Here is a tiny trained network, its code and every weight. The questions are about switching its units off for an input and a class, where a switched-off unit gives its printed mean instead of its output.

import numpy as np


def w(rows, s, z=0):
    codes = np.array(rows[::2]) - 128.0
    scale = np.full(codes.shape[1], s)
    scale[-1] = z or s
    return codes * scale


def f(y):
    return y / 2 * (1 + np.tanh(0.7978845608 * (y + 0.044715 * y**3)))


def log_softmax(a):
    a = a - a.max(-1, keepdims=True)
    return a - np.log(np.exp(a).sum(-1, keepdims=True))


def net(x, mask):
    res = np.array(x, float).reshape(1, 4) / 4 @ E
    y = f(res @ A[0][:, :-1].T + A[0][:, -1])
    res = res + np.where(mask, y, B[0][:, -1]) @ B[0][:, :-1]
    return log_softmax(res[-1] @ U[:, :-1].T + U[:, -1])


A, B = {}, {}
E = w([
[156,57,231,164,88,145,32,54,208],'x0',
[94,155,57,114,8,102,125,44,184],'x1',
[43,28,11,99,86,142,87,71,104],'x2',
[154,102,167,98,207,219,140,96,121],'x3',
],0.013)
A[0] = w([
[134,137,96,65,232,114,181,155,49,161],'N1',
[172,153,212,184,155,108,113,163,194,207],'N2',
[133,167,183,213,94,62,135,151,112,205],'N3',
[117,248,142,137,113,69,216,194,101,139],'N4',
[117,135,158,47,196,182,135,149,49,208],'N5',
[93,184,134,131,117,33,166,134,90,141],'N6',
[35,101,76,239,86,61,70,158,152,182],'N7',
[120,66,74,29,118,236,118,33,121,255],'N8',
[104,166,184,217,83,14,182,121,134,232],'N9',
[131,73,94,59,183,236,149,110,26,143],'N10',
[207,77,187,87,136,167,48,76,179,160],'N11',
[154,80,87,133,89,139,26,54,197,177],'N12',
[14,120,37,193,63,54,93,193,143,170],'N13',
],0.013,0.0078)
B[0] = w([
[61,116,158,216,152,38,190,229,106,225],'N1',
[177,140,189,41,120,220,119,158,74,222],'N2',
[187,166,107,50,98,238,143,71,74,192],'N3',
[174,234,33,40,103,161,160,198,158,235],'N4',
[110,197,213,208,167,132,164,221,154,214],'N5',
[208,132,46,62,100,132,194,79,125,186],'N6',
[196,32,76,21,68,135,187,73,105,227],'N7',
[47,105,191,249,200,35,72,104,226,240],'N8',
[206,217,41,67,109,210,201,102,125,204],'N9',
[23,145,118,215,219,36,186,175,111,204],'N10',
[97,138,243,150,110,162,67,127,72,214],'N11',
[69,48,168,214,115,53,70,73,155,235],'N12',
[171,50,42,23,105,71,123,111,120,251],'N13',
],0.012,0.027)
U = w([
[33,138,91,102,200,49,221,233,37,143],'0',
[45,62,164,199,61,120,47,43,230,255],'1',
[145,226,57,131,76,160,183,145,147,55],'2',
[169,29,34,137,5,92,106,121,165,203],'3',
[176,106,239,141,71,225,68,94,79,1],'4',
],0.011,0.0081)

Each question gives the input, the list of numbers given to net, and the class t.
The units are the neurons (one row each of A and B). Each row of codes is followed by its name. A weight is (code - 128) times the scale printed after its matrix; where a second scale follows, it is the last column's (A, B and U).
mask holds one flag per neuron, in row order. A switched-off neuron (its flag False) gives its mean, the last column of its row in B, instead of its output. The means were averaged over made-up inputs and are rounded, as every weight is.
A unit's drop is (log p(t) with every unit on - log p(t) with that unit switched off) / (log p(t) with every unit on - log p(t) with every unit switched off).
The circuit of an input: a set's keep is (log p(t) with only the set's units on - log p(t) with every unit switched off) / (log p(t) with every unit on - log p(t) with every unit switched off). Starting from the 12 units with the biggest drops (on a tie, the unit counted first), units are removed one at a time, each time the one whose removal leaves the highest keep (on an exact tie, the one counted first), for as long as the keep stays at least 0.8.
units of the circuit, in order: the units of the circuit, biggest drop first
top k neurons: the k neurons with the biggest drops, biggest first
drop when u is switched off: that unit's drop, to one decimal
input [-4,4,7,4], class 1: units of the circuit, in order => N8
input [3,-2,-2,8], class 4: top 2 neurons => N11, N2
input [-2,-1,-6,3], class 2: top 2 neurons => N10, N4
input [-6,1,0,-6], class 2: top 2 neurons => N4, N12
input [1,6,-6,2], class 2: top 2 neurons => N9, N12
input [0,6,0,0], class 3: top 2 neurons => N11, N5
input [-1,6,8,0], class 1: top 2 neurons => N8, N12
input [-5,0,0,-6], class 2: top 3 neurons => N4, N12, N9
input [8,4,-6,-2], class 4: drop when N6 is switched off => 0.0
input [-1,3,3,-1], class 3: drop when N13 is switched off => 0.1
input [-3,8,8,5], class 1: drop when N8 is switched off => 0.1
